x = [[75, 126, 170, 107, 173, 106, 78, 78, 96, 68, 95, 73, 149], [111, 137, 139, 115, 117, 100, 89, 105, 84, 60, 95, 124, 109], [97, 125, 178, 88, 155, 74, 57, 79, 69, 69, 81, 55, 143], [196, 122, 64, 86, 56, 99, 119, 159, 112, 153, 168, 115, 111], [132, 136, 115, 105, 115, 114, 113, 121, 110, 142, 129, 96, 123], [142, 73, 84, 123, 67, 87, 139, 112, 87, 125, 131, 115, 93], [91, 65, 93, 122, 104, 134, 142, 120, 129, 116, 101, 139, 87], [159, 160, 127, 101, 98, 77, 80, 118, 82, 97, 137, 92, 134], [56, 90, 163, 119, 172, 119, 102, 76, 106, 84, 76, 87, 126], [146, 133, 103, 138, 113, 117, 148, 126, 137, 171, 151, 130, 141]]
x[0][0] => 75
x[2][1] => 125
x[3][10] => 168
x[1][3] => 115
x[2][2] => 178
x[4] => [132, 136, 115, 105, 115, 114, 113, 121, 110, 142, 129, 96, 123]
x[0][6] => 78
x[:, 4] => [173, 117, 155, 56, 115, 67, 104, 98, 172, 113]
x[8][11] => 87
x[2][8] => 69
x[9][10] => 151
x[6][6] => 142
x[4][10] => 129
x[4][12] => 123
x[0][3] => 107
x[:, 0] => [75, 111, 97, 196, 132, 142, 91, 159, 56, 146]
x[7][0] => 159
x[2] => [97, 125, 178, 88, 155, 74, 57, 79, 69, 69, 81, 55, 143]
x[8] => [56, 90, 163, 119, 172, 119, 102, 76, 106, 84, 76, 87, 126]
x[3][4] => 56
x[8][0] => 56
x[6] => [91, 65, 93, 122, 104, 134, 142, 120, 129, 116, 101, 139, 87]
x[0][4] => 173
x[5][4] => 67
x[5][8] => 87
x[:, 6] => [78, 89, 57, 119, 113, 139, 142, 80, 102, 148]
x[3][9] => 153
x[1][7] => 105
x[9][8] => 137
x[1][1] => 137
x[0][9] => 68
x[9][5] => 117
x[5][0] => 142
x[:, 2] => [170, 139, 178, 64, 115, 84, 93, 127, 163, 103]
x[8][2] => 163

m = ((-1.62, 1.08, 0.67, 0.55, 0.11, -0.15, 0.88, 1.24, 0.39, -0.44, 1.37, -0.35, -0.39), (0.39, 1.08, 0.26, 0.45, 0.09, 1.31, 0.88, 0.01, 0.83, -1.62, -0.02, -1.08, -0.27), (0.15, 1.57, 0.63, 0.46, 0.66, 2.36, 1.09, 1.30, 0.67, -0.83, -0.26, -1.06, 1.31), (1.99, 1.70, 0.56, 0.59, 0.48, 1.78, 1.19, 0.45, 0.20, -0.25, 1.88, -0.71, 0.04), (-1.78, 0.59, 0.66, 0.48, 0.53, 1.31, 0.59, 0.48, 0.92, 0.96, 0.86, 0.69, 0.46))
m[0, 0]: -1.62
m[0, 10]: 1.37
m[0, 3]: 0.55
m[2, 3]: 0.46
m[3, 5]: 1.78
m[:, 2]: [0.67, 0.26, 0.63, 0.56, 0.66]
m[0, 4]: 0.11
m[0, 12]: -0.39
m[0]: [-1.62, 1.08, 0.67, 0.55, 0.11, -0.15, 0.88, 1.24, 0.39, -0.44, 1.37, -0.35, -0.39]
m[:, 1]: [1.08, 1.08, 1.57, 1.70, 0.59]
m[2, 8]: 0.67
m[2, 11]: -1.06
m[3, 9]: -0.25
m[1, 12]: -0.27
m[3, 3]: 0.59
m[:, 12]: [-0.39, -0.27, 1.31, 0.04, 0.46]
m[1]: [0.39, 1.08, 0.26, 0.45, 0.09, 1.31, 0.88, 0.01, 0.83, -1.62, -0.02, -1.08, -0.27]
m[3, 1]: 1.70
m[2, 2]: 0.63
m[:, 4]: [0.11, 0.09, 0.66, 0.48, 0.53]
m[3, 2]: 0.56
m[2, 4]: 0.66
m[3]: [1.99, 1.70, 0.56, 0.59, 0.48, 1.78, 1.19, 0.45, 0.20, -0.25, 1.88, -0.71, 0.04]
m[2, 5]: 2.36
m[:, 9]: [-0.44, -1.62, -0.83, -0.25, 0.96]
m[4, 0]: -1.78
m[0, 2]: 0.67
m[1, 10]: -0.02
m[:, 0]: [-1.62, 0.39, 0.15, 1.99, -1.78]
m[3, 7]: 0.45
m[4, 4]: 0.53
m[4]: [-1.78, 0.59, 0.66, 0.48, 0.53, 1.31, 0.59, 0.48, 0.92, 0.96, 0.86, 0.69, 0.46]
